Below are the code and all the weights of a small trained network. Each question names an input and a class and asks about switching units off, where a switched-off unit gives its printed mean instead of its output.

import numpy as np


def w(rows, s, z=0):
    codes = np.array(rows[::2]) - 128.0
    scale = np.full(codes.shape[1], s)
    scale[-1] = z or s
    return codes * scale


def norm(h):
    return h / np.sqrt((h * h).mean(-1, keepdims=True) + 1e-5)


def f(y):
    return np.maximum(y, 0)


def log_softmax(a):
    a = a - a.max(-1, keepdims=True)
    return a - np.log(np.exp(a).sum(-1, keepdims=True))


def net(x, mask):
    res = np.array(x, float).reshape(1, 6) / 4 @ E
    u = 0
    for l in range(2):
        y = f(norm(res) @ A[l][:, :-1].T + A[l][:, -1])
        res = res + np.where(mask[u : u + 14], y, B[l][:, -1]) @ B[l][:, :-1]
        u += 14
    return log_softmax(norm(res)[-1] @ U[:, :-1].T + U[:, -1])


A, B = {}, {}
E = w([
[141,99,142,175,161,132,113,149,161,134],'x0',
[157,114,222,23,119,186,134,73,200,129],'x1',
[153,139,145,168,173,117,138,114,119,105],'x2',
[46,62,250,131,113,74,78,134,68,48],'x3',
[41,105,150,147,125,76,254,213,152,112],'x4',
[122,85,84,105,189,99,157,107,107,105],'x5',
],0.0067)
A[0] = w([
[103,85,164,138,112,161,98,131,70,84,173],'L0N0',
[133,123,198,61,163,108,129,107,162,160,67],'L0N1',
[144,128,115,95,166,183,44,148,80,125,254],'L0N2',
[150,99,175,117,112,25,75,163,87,132,109],'L0N3',
[99,152,89,138,153,112,63,131,114,138,62],'L0N4',
[79,130,118,153,72,128,147,93,111,87,143],'L0N5',
[166,166,140,94,146,142,140,179,157,148,113],'L0N6',
[177,160,156,61,151,112,155,121,217,132,115],'L0N7',
[147,125,130,108,160,170,92,35,132,169,120],'L0N8',
[57,165,161,148,137,101,254,152,185,129,172],'L0N9',
[143,147,136,139,92,162,107,174,143,132,235],'L0N10',
[102,107,189,127,106,167,148,87,147,92,103],'L0N11',
[129,188,13,165,145,153,134,177,111,176,225],'L0N12',
[80,35,165,161,67,154,102,51,127,29,65],'L0N13',
],0.0087,0.0033)
B[0] = w([
[160,138,112,108,94,30,95,135,131,221,210],'L0N0',
[86,219,139,84,247,201,113,155,151,80,183],'L0N1',
[179,152,121,135,97,209,118,4,84,181,211],'L0N2',
[192,139,152,128,89,121,199,106,88,190,200],'L0N3',
[154,116,112,120,130,52,62,74,50,108,156],'L0N4',
[138,114,178,212,118,117,147,107,216,134,172],'L0N5',
[131,114,81,125,138,69,133,103,194,69,165],'L0N6',
[253,88,39,131,111,106,228,64,77,161,196],'L0N7',
[73,118,224,176,68,119,146,111,196,118,195],'L0N8',
[108,102,22,55,89,112,104,217,117,92,255],'L0N9',
[96,87,69,66,194,102,172,75,44,85,186],'L0N10',
[137,174,109,169,239,144,152,188,174,124,185],'L0N11',
[84,200,239,87,196,150,78,142,145,110,243],'L0N12',
[46,210,76,142,191,128,45,146,75,89,218],'L0N13',
],0.0066,0.0083)
A[1] = w([
[109,132,157,146,165,155,103,31,148,136,114],'L1N0',
[147,120,129,174,79,140,162,59,178,108,40],'L1N1',
[225,133,85,158,89,68,151,30,75,153,182],'L1N2',
[70,150,113,86,144,147,208,204,149,114,144],'L1N3',
[106,70,111,197,78,60,132,118,81,183,144],'L1N4',
[124,183,151,181,164,167,127,76,1,191,103],'L1N5',
[189,62,82,148,88,196,226,106,154,140,139],'L1N6',
[88,178,191,102,121,133,126,134,134,125,246],'L1N7',
[186,100,116,177,78,129,26,55,67,165,6],'L1N8',
[218,121,106,91,132,151,152,118,191,97,111],'L1N9',
[57,47,111,179,49,61,209,224,83,117,148],'L1N10',
[101,120,133,148,179,162,86,138,133,84,242],'L1N11',
[130,136,134,134,165,96,147,220,139,133,96],'L1N12',
[111,148,192,126,197,161,121,71,141,220,99],'L1N13',
],0.0098,0.002)
B[1] = w([
[135,179,128,112,134,196,120,90,46,154,218],'L1N0',
[119,132,220,121,118,140,115,159,145,82,155],'L1N1',
[77,93,183,112,129,96,81,203,174,134,222],'L1N2',
[106,131,151,209,170,50,82,154,149,125,244],'L1N3',
[179,111,169,156,85,111,101,100,100,242,180],'L1N4',
[123,105,71,173,92,162,185,122,132,117,254],'L1N5',
[221,63,157,154,2,78,170,116,123,67,180],'L1N6',
[130,95,118,105,182,125,145,160,169,112,196],'L1N7',
[100,95,83,128,157,69,140,202,171,102,219],'L1N8',
[93,66,124,160,91,95,133,128,114,166,185],'L1N9',
[188,160,145,109,151,218,155,56,126,155,239],'L1N10',
[73,140,109,73,89,141,138,120,185,95,182],'L1N11',
[122,152,173,75,86,117,118,105,145,136,205],'L1N12',
[146,134,110,113,142,181,111,121,77,86,226],'L1N13',
],0.0093,0.0099)
U = w([
[83,188,51,100,182,251,94,92,68,61,221],'0',
[36,188,169,75,219,60,123,195,234,75,169],'1',
[71,38,85,206,76,81,56,200,76,174,6],'2',
[193,179,206,130,122,103,168,55,122,232,139],'3',
[191,53,210,113,23,187,156,64,127,63,107],'4',
[177,62,47,121,73,17,227,155,211,82,78],'5',
],0.015,0.0023)

Each question gives the input, the list of numbers given to net, and the class t.
The units are the neurons (one row each of A and B). Each row of codes is followed by its name. A weight is (code - 128) times the scale printed after its matrix; where a second scale follows, it is the last column's (A, B and U).
mask holds one flag per neuron, layer by layer. A switched-off neuron (its flag False) gives its mean, the last column of its row in B, instead of its output. The means were averaged over made-up inputs and are rounded, as every weight is.
A unit's drop is (log p(t) with every unit on - log p(t) with that unit switched off) / (log p(t) with every unit on - log p(t) with every unit switched off).
The circuit of an input: a set's keep is (log p(t) with only the set's units on - log p(t) with every unit switched off) / (log p(t) with every unit on - log p(t) with every unit switched off). Starting from the 12 units with the biggest drops (on a tie, the unit counted first), units are removed one at a time, each time the one whose removal leaves the highest keep (on an exact tie, the one counted first), for as long as the keep stays at least 0.8.
units of the circuit, in order: the units of the circuit, biggest drop first
most important unit: the unit with the biggest drop
k most important neurons: the k neurons with the biggest drops, biggest first
top k neurons in layer l: the k neurons of layer l with the biggest drops, biggest first
drop of u: that unit's drop, to one decimal
input [-6,-6,2,-6,6,7], class 1: units of the circuit, in order => [L0N12]
input [1,6,-2,-5,0,6], class 4: top 2 neurons in layer 0 => [L0N9; L0N8]
input [-6,-3,-7,1,3,7], class 3: 2 most important neurons => [L1N10; L0N1]
input [-1,-4,8,1,-7,7], class 2: 3 most important neurons => [L1N2; L0N1; L1N8]
input [1,1,-4,0,0,1], class 4: 2 most important neurons => [L0N7; L0N12]
input [6,0,3,5,-3,7], class 2: top 3 neurons in layer 0 => [L0N12; L0N0; L0N3]
input [-4,-5,-5,2,-6,3], class 2: top 2 neurons in layer 1 => [L1N8; L1N2]
input [-2,0,6,1,-6,-1], class 2: 4 most important neurons => [L0N12; L1N2; L1N8; L0N1]
input [-4,3,-2,-8,1,-4], class 5: 3 most important neurons => [L0N7; L0N2; L1N10]
input [-2,-8,-2,-1,8,5], class 1: 3 most important neurons => [L0N12; L0N7; L1N3]
input [-6,0,-1,1,7,-6], class 3: top 2 neurons in layer 1 => [L1N10; L1N8]
input [-5,1,-1,-6,-1,7], class 4: 2 most important neurons => [L0N13; L0N7]
input [-5,0,7,4,-3,8], class 2: top 3 neurons in layer 0 => [L0N12; L0N0; L0N1]
input [1,0,-7,3,8,-8], class 3: units of the circuit, in order => [L1N10]
input [2,6,8,1,0,8], class 0: top 3 neurons in layer 0 => [L0N1; L0N9; L0N7]
input [0,1,-2,-2,2,-8], class 5: 2 most important neurons => [L0N13; L0N7]
input [7,7,8,-8,1,-8], class 5: top 2 neurons in layer 1 => [L1N10; L1N9]
input [0,1,-8,6,-1,3], class 0: 3 most important neurons => [L0N13; L0N7; L0N9]
input [-1,1,-8,-1,2,-6], class 5: 2 most important neurons => [L0N13; L0N12]
input [6,8,-1,2,2,-4], class 1: most important unit => L0N1
input [-1,1,3,0,-1,-3], class 4: top 2 neurons in layer 0 => [L0N12; L0N13]
input [-7,-5,-4,2,-7,1], class 2: 2 most important neurons => [L1N8; L1N2]
input [7,8,4,-2,1,-7], class 5: top 2 neurons in layer 0 => [L0N7; L0N2]
input [1,2,-8,-4,4,-7], class 5: drop of L0N7 => 0.4
input [4,-5,-3,2,1,-3], class 3: drop of L0N2 => 0.2
input [2,1,6,5,-2,-7], class 0: drop of L0N13 => 0.2
input [7,7,8,3,-7,-2], class 0: drop of L0N8 => 0.0
input [-4,-8,2,8,7,-8], class 3: most important neuron => [L1N10]
